Below are the code and all the weights of a small trained network. Each question names an input and a class and asks about switching units off, where a switched-off unit gives its printed mean instead of its output.

import numpy as np


def w(rows, s, z=0):
    codes = np.array(rows[::2]) - 128.0
    scale = np.full(codes.shape[1], s)
    scale[-1] = z or s
    return codes * scale


def f(y):
    return np.maximum(y, 0)


def log_softmax(a):
    a = a - a.max(-1, keepdims=True)
    return a - np.log(np.exp(a).sum(-1, keepdims=True))


def net(x, mask):
    res = np.array(x, float).reshape(1, 3) / 4 @ E
    y = f(res @ A[0][:, :-1].T + A[0][:, -1])
    res = res + np.where(mask, y, B[0][:, -1]) @ B[0][:, :-1]
    return log_softmax(res[-1] @ U[:, :-1].T + U[:, -1])


A, B = {}, {}
E = w([
[63,248,76,145,123,163],'x0',
[148,177,123,67,72,49],'x1',
[223,188,144,112,180,140],'x2',
],0.015)
A[0] = w([
[136,69,120,184,175,179,23],'neuron 0',
[227,142,137,118,183,128,142],'neuron 1',
[58,120,95,123,92,138,39],'neuron 2',
[121,147,153,87,109,70,26],'neuron 3',
[62,47,153,134,83,101,137],'neuron 4',
[184,9,218,107,131,76,67],'neuron 5',
[172,151,114,38,40,28,68],'neuron 6',
[87,90,135,171,98,75,239],'neuron 7',
[136,92,141,178,202,189,67],'neuron 8',
[88,67,87,156,41,119,3],'neuron 9',
],0.011,0.0077)
B[0] = w([
[73,89,129,77,168,173,174],'neuron 0',
[215,108,129,108,128,56,207],'neuron 1',
[133,176,183,147,173,95,160],'neuron 2',
[107,109,130,92,189,174,158],'neuron 3',
[202,130,156,116,133,100,212],'neuron 4',
[98,244,95,178,108,202,248],'neuron 5',
[59,53,139,117,161,204,238],'neuron 6',
[176,118,140,137,104,106,210],'neuron 7',
[104,83,135,144,148,151,186],'neuron 8',
[177,168,136,67,249,106,173],'neuron 9',
],0.012,0.016)
U = w([
[77,29,133,102,175,162,90],'0',
[104,250,106,145,129,146,89],'1',
[208,121,146,96,181,63,68],'2',
[154,75,109,143,71,93,249],'3',
],0.015,0.018)

Each question gives the input, the list of numbers given to net, and the class t.
The units are the neurons (one row each of A and B). Each row of codes is followed by its name. A weight is (code - 128) times the scale printed after its matrix; where a second scale follows, it is the last column's (A, B and U).
mask holds one flag per neuron, in row order. A switched-off neuron (its flag False) gives its mean, the last column of its row in B, instead of its output. The means were averaged over made-up inputs and are rounded, as every weight is.
A unit's drop is (log p(t) with every unit on - log p(t) with that unit switched off) / (log p(t) with every unit on - log p(t) with every unit switched off).
The circuit of an input: a set's keep is (log p(t) with only the set's units on - log p(t) with every unit switched off) / (log p(t) with every unit on - log p(t) with every unit switched off). Starting from all 10 units, units are removed one at a time, each time the one whose removal leaves the highest keep (on an exact tie, the one counted first), for as long as the keep stays at least 0.8.
units of the circuit, in order: the units of the circuit, biggest drop first
top k neurons: the k neurons with the biggest drops, biggest first
drop of u: that unit's drop, to one decimal
input [4,-4,6], class 2: units of the circuit, in order	[neuron 5]
input [3,-3,-5], class 2: top 2 neurons	[neuron 5; neuron 6]
input [6,-1,7], class 2: top 2 neurons	[neuron 5; neuron 1]
input [3,2,-4], class 2: units of the circuit, in order	[neuron 5; neuron 6]
input [-7,8,-6], class 0: top 2 neurons	[neuron 6; neuron 3]
input [-6,6,-3], class 0: top 3 neurons	[neuron 6; neuron 3; neuron 2]
input [-5,0,-4], class 1: top 2 neurons	[neuron 5; neuron 1]
input [-4,-2,-4], class 1: top 3 neurons	[neuron 5; neuron 1; neuron 6]
input [0,-6,-7], class 2: top 2 neurons	[neuron 6; neuron 4]
input [-1,2,2], class 3: top 3 neurons	[neuron 9; neuron 5; neuron 4]
input [6,8,7], class 0: top 2 neurons	[neuron 6; neuron 5]
input [3,7,-8], class 2: top 3 neurons	[neuron 9; neuron 4; neuron 2]
input [-8,2,1], class 1: drop of neuron 5	1.3
input [6,-2,-8], class 2: drop of neuron 5	0.5
input [3,-7,6], class 0: units of the circuit, in order	[neuron 8]
input [-1,5,3], class 0: drop of neuron 6	0.7
